Here is a tiny trained network, its code and every weight. The questions are about switching its units off for an input and a class, where a switched-off unit gives its printed mean instead of its output.

import numpy as np


def w(rows, s, z=0):
    codes = np.array(rows[::2]) - 128.0
    scale = np.full(codes.shape[1], s)
    scale[-1] = z or s
    return codes * scale


def f(y):
    return np.maximum(y, 0)


def log_softmax(a):
    a = a - a.max(-1, keepdims=True)
    return a - np.log(np.exp(a).sum(-1, keepdims=True))


def net(x, mask):
    res = np.array(x, float).reshape(1, 7) / 4 @ E
    y = f(res @ A[0][:, :-1].T + A[0][:, -1])
    res = res + np.where(mask, y, B[0][:, -1]) @ B[0][:, :-1]
    return log_softmax(res[-1] @ U[:, :-1].T + U[:, -1])


A, B = {}, {}
E = w([
[204,231,142,147,35,45,203,54,221],'x0',
[121,91,205,93,188,147,254,104,141],'x1',
[124,126,128,132,124,130,127,129,131],'x2',
[164,113,79,169,220,81,151,254,249],'x3',
[225,189,167,160,98,242,156,206,88],'x4',
[128,124,127,127,132,128,131,126,127],'x5',
[18,215,109,255,141,136,195,143,103],'x6',
],0.006)
A[0] = w([
[29,178,88,226,162,123,181,124,86,84],'N1',
[61,49,113,112,186,202,87,190,70,59],'N2',
[184,73,151,77,150,141,123,119,183,121],'N3',
[145,142,76,176,217,97,142,234,244,81],'N4',
[157,148,69,152,94,107,53,138,117,247],'N5',
[100,128,177,131,177,128,212,128,141,156],'N6',
[172,84,161,52,108,131,82,108,119,70],'N7',
[202,173,160,161,97,214,140,168,89,71],'N8',
[211,223,166,144,60,72,176,73,225,85],'N9',
[17,76,86,85,133,1,118,29,157,95],'N10',
[93,147,176,94,47,165,114,3,13,74],'N11',
[175,157,141,126,104,209,145,184,109,93],'N12',
[145,74,206,89,163,156,185,116,148,173],'N13',
[145,125,59,127,100,112,53,195,125,166],'N14',
[204,160,153,122,93,212,136,179,99,90],'N15',
[125,85,185,114,170,162,216,100,133,253],'N16',
[183,161,162,116,127,179,171,176,104,127],'N17',
[157,153,74,142,80,138,51,146,134,214],'N18',
[224,57,133,39,153,109,80,92,157,123],'N19',
[61,166,143,162,106,145,140,68,55,105],'N20',
[194,59,143,61,110,124,94,121,101,70],'N21',
[209,184,164,150,85,197,150,192,101,80],'N22',
[61,65,136,123,199,201,110,198,68,66],'N23',
[6,197,135,226,136,136,183,146,101,113],'N24',
[182,192,136,144,54,60,193,62,200,87],'N25',
[130,99,177,79,175,125,216,132,152,191],'N26',
[168,109,95,148,197,66,150,244,213,129],'N27',
],0.0063,0.0062)
B[0] = w([
[208,203,194,132,116,106,19,202,213,214],'N1',
[208,121,40,123,189,89,101,169,57,205],'N2',
[150,187,150,163,93,97,79,142,138,182],'N3',
[163,83,82,123,82,231,96,27,167,236],'N4',
[54,166,148,160,60,95,236,90,72,249],'N5',
[108,174,116,159,60,107,116,123,102,203],'N6',
[197,198,165,154,134,129,58,147,171,169],'N7',
[58,57,123,69,144,101,125,186,206,183],'N8',
[176,92,23,115,216,91,87,171,39,241],'N9',
[54,41,119,32,136,108,110,226,205,235],'N10',
[184,46,47,129,105,255,104,42,180,222],'N11',
[70,72,123,72,118,105,118,177,167,176],'N12',
[72,183,104,171,57,94,169,94,88,204],'N13',
[90,181,133,155,75,111,171,75,72,211],'N14',
[70,85,120,72,125,118,127,186,180,183],'N15',
[75,176,111,169,52,103,172,102,85,255],'N16',
[70,107,131,89,113,117,129,149,152,184],'N17',
[71,169,130,164,87,101,208,95,78,229],'N18',
[165,208,194,157,107,85,73,173,176,216],'N19',
[195,125,143,114,114,178,74,90,179,192],'N20',
[189,185,182,149,120,109,44,161,165,172],'N21',
[62,75,114,62,138,115,116,175,178,189],'N22',
[189,118,41,125,177,90,87,151,58,204],'N23',
[202,198,186,117,111,105,37,173,172,236],'N24',
[170,78,36,100,232,94,103,189,33,231],'N25',
[91,170,100,156,59,105,153,100,73,219],'N26',
[156,95,98,148,65,237,136,24,157,243],'N27',
],0.006,0.007)
U = w([
[204,96,54,119,229,98,108,157,32,81],'0',
[183,74,100,130,100,241,111,37,196,80],'1',
[205,202,207,142,121,94,79,171,196,91],'2',
[2,50,128,73,140,95,122,182,212,97],'3',
[106,142,134,140,118,113,140,111,97,254],'4',
[51,177,112,161,66,95,153,92,57,40],'5',
[106,137,138,139,123,127,138,108,109,246],'6',
[112,102,217,166,219,126,187,93,126,93],'7',
],0.0098,0.0092)

Each question gives the input, the list of numbers given to net, and the class t.
The units are the neurons (one row each of A and B). Each row of codes is followed by its name. A weight is (code - 128) times the scale printed after its matrix; where a second scale follows, it is the last column's (A, B and U).
mask holds one flag per neuron, in row order. A switched-off neuron (its flag False) gives its mean, the last column of its row in B, instead of its output. The means were averaged over made-up inputs and are rounded, as every weight is.
A unit's drop is (log p(t) with every unit on - log p(t) with that unit switched off) / (log p(t) with every unit on - log p(t) with every unit switched off).
The circuit of an input: a set's keep is (log p(t) with only the set's units on - log p(t) with every unit switched off) / (log p(t) with every unit on - log p(t) with every unit switched off). Starting from the 12 units with the biggest drops (on a tie, the unit counted first), units are removed one at a time, each time the one whose removal leaves the highest keep (on an exact tie, the one counted first), for as long as the keep stays at least 0.8.
circuit, biggest first: the units of the circuit, biggest drop first
unit that matters most: the unit with the biggest drop
top k neurons: the k neurons with the biggest drops, biggest first
drop when u is switched off: that unit's drop, to one decimal
input [3,-2,-2,5,0,-3,2], class 1: top 2 neurons	(N4; N27)
input [2,0,-4,-7,-6,5,-3], class 1: circuit, biggest first	(N11)
input [7,0,-8,8,-8,4,-5], class 1: top 4 neurons	(N27; N4; N2; N23)
input [3,-8,4,5,4,3,5], class 5: top 2 neurons	(N5; N18)
input [8,-8,-2,-5,-3,-3,7], class 0: circuit, biggest first	(N25; N9)
input [-1,1,-1,-4,-2,4,8], class 2: top 2 neurons	(N1; N24)
input [2,-3,-5,6,8,-2,-2], class 3: circuit, biggest first	(N22; N8; N15)
input [1,2,1,-4,3,-1,6], class 2: top 2 neurons	(N24; N1)
input [-8,8,7,-6,-4,-8,-8], class 0: top 2 neurons	(N2; N23)
input [-7,8,-6,4,2,-7,-4], class 5: circuit, biggest first	(N13; N16)
input [7,8,-6,5,2,6,-5], class 5: circuit, biggest first	(N13; N26)
input [-5,-8,5,6,2,7,-7], class 5: top 3 neurons	(N14; N5; N18)
input [-1,-7,0,0,5,5,-8], class 2: top 2 neurons	(N19; N21)
input [4,6,1,3,-4,-2,-5], class 5: circuit, biggest first	(N26; N13)
input [8,-2,5,4,5,-7,5], class 0: unit that matters most	N9
input [6,-8,8,-8,1,1,-4], class 1: top 2 neurons	(N11; N16)
input [1,8,-8,2,-4,-3,5], class 5: top 3 neurons	(N16; N26; N6)
input [2,3,-2,-6,-7,-2,-2], class 3: top 3 neurons	(N10; N27; N4)
input [7,-7,-2,-8,-3,-4,0], class 1: top 2 neurons	(N11; N20)
input [-2,-8,7,0,-4,-7,-7], class 5: unit that matters most	N5
input [-7,-4,3,-5,-1,4,-3], class 0: top 2 neurons	(N2; N23)
input [5,-1,-4,-7,8,7,-1], class 3: circuit, biggest first	(N8; N22; N15)
input [8,5,-1,5,-7,0,2], class 0: drop when N25 is switched off	0.6
input [2,1,-7,4,-4,-4,-8], class 2: drop when N25 is switched off	0.0
input [4,8,3,3,4,-6,-1], class 5: drop when N13 is switched off	0.2
